Here is a tiny trained network, its code and every weight. The questions are about switching its units off for an input and a target symbol, where a switched-off unit gives its printed mean instead of its output.

import numpy as np


def w(rows, s, z=0):
    codes = np.array(rows[::2]) - 128.0
    scale = np.full(codes.shape[1], s)
    scale[-1] = z or s
    return codes * scale


def f(y):
    return np.maximum(y, 0)


def softmax(a):
    e = np.exp(a - a.max(-1, keepdims=True))
    return e / e.sum(-1, keepdims=True)


def log_softmax(a):
    a = a - a.max(-1, keepdims=True)
    return a - np.log(np.exp(a).sum(-1, keepdims=True))


def net(x, mask):
    ids = ['ΔΠΦΩαβεζηλμτψ'.index(c) for c in x.split()]
    T = len(ids)
    res = E[ids] + P[:T]
    u = 0
    for l in range(2):
        q, k, v = (res @ M[l].T for M in (Q, K, V))
        z = softmax(np.where(np.tri(T) > 0, q @ k.T / 3**0.5, -1e9)) @ v
        res = res + np.where(mask[u], z, O[l][:, -1]) @ O[l][:, :-1]
        u += 1
        y = f(res @ A[l][:, :-1].T + A[l][:, -1])
        res = res + np.where(mask[u : u + 4], y, B[l][:, -1]) @ B[l][:, :-1]
        u += 4
    return log_softmax(res[-1] @ U[:, :-1].T + U[:, -1])


Q, K, V, O, A, B = {}, {}, {}, {}, {}, {}
E = w([
[128,100,120,163,254,138,112,152],'Δ',
[191,169,88,105,119,128,11,122],'Π',
[189,200,62,133,144,195,95,149],'Φ',
[84,151,141,134,168,141,202,92],'Ω',
[166,143,179,119,96,196,102,84],'α',
[35,74,221,137,120,189,69,227],'β',
[163,189,76,133,58,137,116,139],'ε',
[157,184,39,188,116,163,136,150],'ζ',
[224,135,113,45,187,104,136,123],'η',
[81,89,65,84,118,132,137,143],'λ',
[163,183,113,70,137,87,72,138],'μ',
[174,71,130,188,72,161,103,91],'τ',
[188,174,89,86,163,132,146,185],'ψ',
],0.0092)
P = w([
[217,209,78,144,107,71,134,186],'0',
[206,194,89,139,114,92,132,186],'1',
[195,182,97,127,121,110,131,180],'2',
[182,171,104,122,127,125,129,172],'3',
[175,158,111,119,138,141,125,165],'4',
[167,146,118,112,143,150,132,169],'5',
[163,137,130,107,138,167,133,166],'6',
[150,129,133,105,148,185,129,159],'7',
[141,120,143,100,151,196,127,156],'8',
[132,110,146,93,159,211,130,162],'9',
[121,103,152,93,168,225,125,150],'10',
[115,98,162,89,167,236,119,146],'11',
[113,84,167,87,174,242,121,153],'12',
[101,80,166,95,178,254,120,153],'13',
],0.0047)
Q[0] = w([
[104,154,164,142,124,114,150,87],'L0H0',
[11,48,171,184,93,2,148,106],'L0H0',
[73,127,78,96,131,94,152,95],'L0H0',
],0.042)
K[0] = w([
[150,186,178,132,137,166,184,105],'L0H0',
[251,245,24,138,115,17,114,137],'L0H0',
[162,131,13,36,184,186,183,33],'L0H0',
],0.02)
V[0] = w([
[108,4,21,146,114,77,88,151],'L0H0',
[155,118,189,153,93,91,83,96],'L0H0',
[82,203,140,187,171,115,121,162],'L0H0',
],0.015)
O[0] = w([
[112,112,49,36,162,254,147,114,40],'L0H0',
[176,83,177,134,105,147,169,137,4],'L0H0',
[116,100,108,184,171,75,100,68,215],'L0H0',
],0.0094,0.0033)
A[0] = w([
[106,149,120,183,124,158,254,113,200],'L0N0',
[105,87,142,167,131,90,149,211,179],'L0N1',
[118,166,118,141,32,140,136,88,76],'L0N2',
[210,101,159,164,117,168,103,81,6],'L0N3',
],0.015,0.0019)
B[0] = w([
[81,216,159,96,145,159,105,44,175],'L0N0',
[144,229,185,103,171,181,124,170,254],'L0N1',
[164,24,133,150,172,114,129,123,158],'L0N2',
[199,253,76,122,107,156,198,144,199],'L0N3',
],0.0082,0.0038)
Q[1] = w([
[176,144,164,124,21,184,141,174],'L1H0',
[147,139,214,58,79,68,254,46],'L1H0',
[115,95,67,64,113,137,202,103],'L1H0',
],0.025)
K[1] = w([
[157,164,128,150,6,167,162,126],'L1H0',
[233,177,106,63,142,62,178,5],'L1H0',
[171,93,34,112,139,110,165,143],'L1H0',
],0.026)
V[1] = w([
[161,145,91,217,45,186,85,134],'L1H0',
[107,188,130,166,142,157,237,18],'L1H0',
[36,216,100,87,9,97,142,158],'L1H0',
],0.015)
O[1] = w([
[90,126,175,120,91,184,199,121,90],'L1H0',
[92,60,144,146,196,193,70,110,253],'L1H0',
[4,123,103,120,116,91,109,201,108],'L1H0',
],0.011,0.0065)
A[1] = w([
[76,134,167,165,5,41,114,12,137],'L1N0',
[176,53,94,118,37,90,180,167,40],'L1N1',
[106,109,70,237,52,131,172,119,1],'L1N2',
[116,85,147,104,164,17,218,141,194],'L1N3',
],0.021,0.00076)
B[1] = w([
[218,38,38,173,56,138,56,242,190],'L1N0',
[104,144,193,41,122,107,45,61,253],'L1N1',
[52,186,118,206,98,142,168,19,186],'L1N2',
[112,44,131,137,167,106,250,148,226],'L1N3',
],0.016,0.0035)
U = w([
[116,110,106,172,176,86,229,153,119],'Δ',
[172,176,175,101,97,106,91,172,143],'Π',
[99,203,160,88,123,120,116,82,2],'Φ',
[89,92,177,177,183,88,55,130,171],'Ω',
[113,47,145,92,121,225,148,110,146],'α',
[158,205,255,153,89,137,141,232,244],'β',
[107,60,143,122,90,116,106,72,20],'ε',
[125,127,96,189,98,120,141,138,96],'ζ',
[215,139,77,133,202,115,156,80,172],'η',
[90,155,19,39,147,135,141,148,176],'λ',
[148,57,142,122,119,119,125,174,44],'μ',
[83,124,114,166,147,133,180,61,29],'τ',
[99,68,173,69,143,77,157,91,90],'ψ',
],0.0046,0.003)

Each question gives the input, a string of symbols that net reads in full, and the target symbol t.
The units are the heads (3 rows each of Q, K, V and O) and the neurons (one row each of A and B). Each row of codes is followed by its name. A weight is (code - 128) times the scale printed after its matrix; where a second scale follows, it is the last column's (O, A, B and U).
mask holds one flag per unit, layer by layer, with each layer's heads first. A switched-off unit (its flag False) gives its mean, the last column of its rows in O or B, instead of its output. The means were averaged over made-up inputs and are rounded, as every weight is.
A unit's drop is (log p(t) with every unit on - log p(t) with that unit switched off) / (log p(t) with every unit on - log p(t) with every unit switched off).
The circuit of an input: a set's keep is (log p(t) with only the set's units on - log p(t) with every unit switched off) / (log p(t) with every unit on - log p(t) with every unit switched off). Starting from all 10 units, units are removed one at a time, each time the one whose removal leaves the highest keep (on an exact tie, the one counted first), for as long as the keep stays at least 0.8.
units of the circuit, in order: the units of the circuit, biggest drop first
most important unit: the unit with the biggest drop
top k neurons: the k neurons with the biggest drops, biggest first
k most important neurons of layer l: the k neurons of layer l with the biggest drops, biggest first
drop when u is switched off: that unit's drop, to one decimal
input α Φ Π Π λ ζ ζ η, target λ: most important unit : L0H0
input η ψ Ω η τ ζ η η Π ψ, target α: units of the circuit, in order : L0H0, L0N3, L1H0
input η λ β Ω μ η Ω Δ ε λ η ζ, target ζ: units of the circuit, in order : L1H0, L1N0, L1N2
input Φ ψ λ Δ ψ η Φ Δ τ η η α ζ, target β: units of the circuit, in order : L0H0, L0N1
input β ε η ε τ ζ, target ζ: units of the circuit, in order : L1N0, L1H0, L1N2
input η β η Φ η η, target η: units of the circuit, in order : L1H0, L0H0
input μ ψ Π τ Π η Φ ψ α, target β: units of the circuit, in order : L0H0, L1H0
input ε η β τ, target τ: units of the circuit, in order : L1N2, L1H0
input Ω Φ Ω η ζ μ Π τ Φ Φ ψ, target α: units of the circuit, in order : L0H0, L1H0, L0N3
input λ Φ Φ, target λ: units of the circuit, in order : L0H0, L1H0
input η η ε τ η η λ η Φ Π Ω η ε, target Ω: units of the circuit, in order : L0H0, L1H0, L0N0
input η Φ η η ζ μ, target μ: top 2 neurons : L1N0, L0N1
input τ ψ τ Ω ζ, target Ω: units of the circuit, in order : L1H0, L0H0, L0N0
input η Ω Φ, target Ω: most important unit : L0H0
input ψ η Ω β Ω ε, target ε: top 2 neurons : L1N1, L1N0
input Ω Δ β ψ Ω ψ η Φ μ, target μ: top 4 neurons : L1N0, L1N3, L0N3, L0N1
input Φ ε η η Φ, target ζ: top 4 neurons : L1N0, L1N2, L0N1, L0N3
input η β η Δ Π Ω ψ ε Δ Ω Δ ζ τ Δ, target Δ: 2 most important neurons of layer 1 : L1N3, L1N1
input μ ψ η λ η λ λ ζ β Φ λ ψ, target ψ: top 3 neurons : L1N1, L1N3, L0N0
input Ω Π Δ Ω τ μ Δ ζ, target η: most important unit : L1H0
input Φ η ζ, target τ: drop when L0N1 is switched off : 0.2
input Φ ζ λ Δ, target η: drop when L1N2 is switched off : 0.0
input Ω η η η λ ε ψ Π η Ω λ η ζ, target λ: drop when L0N1 is switched off : 0.0
input μ Δ ζ Φ Ω η λ Ω ψ Π Δ η Ω, target Ω: drop when L0H0 is switched off : 1.3
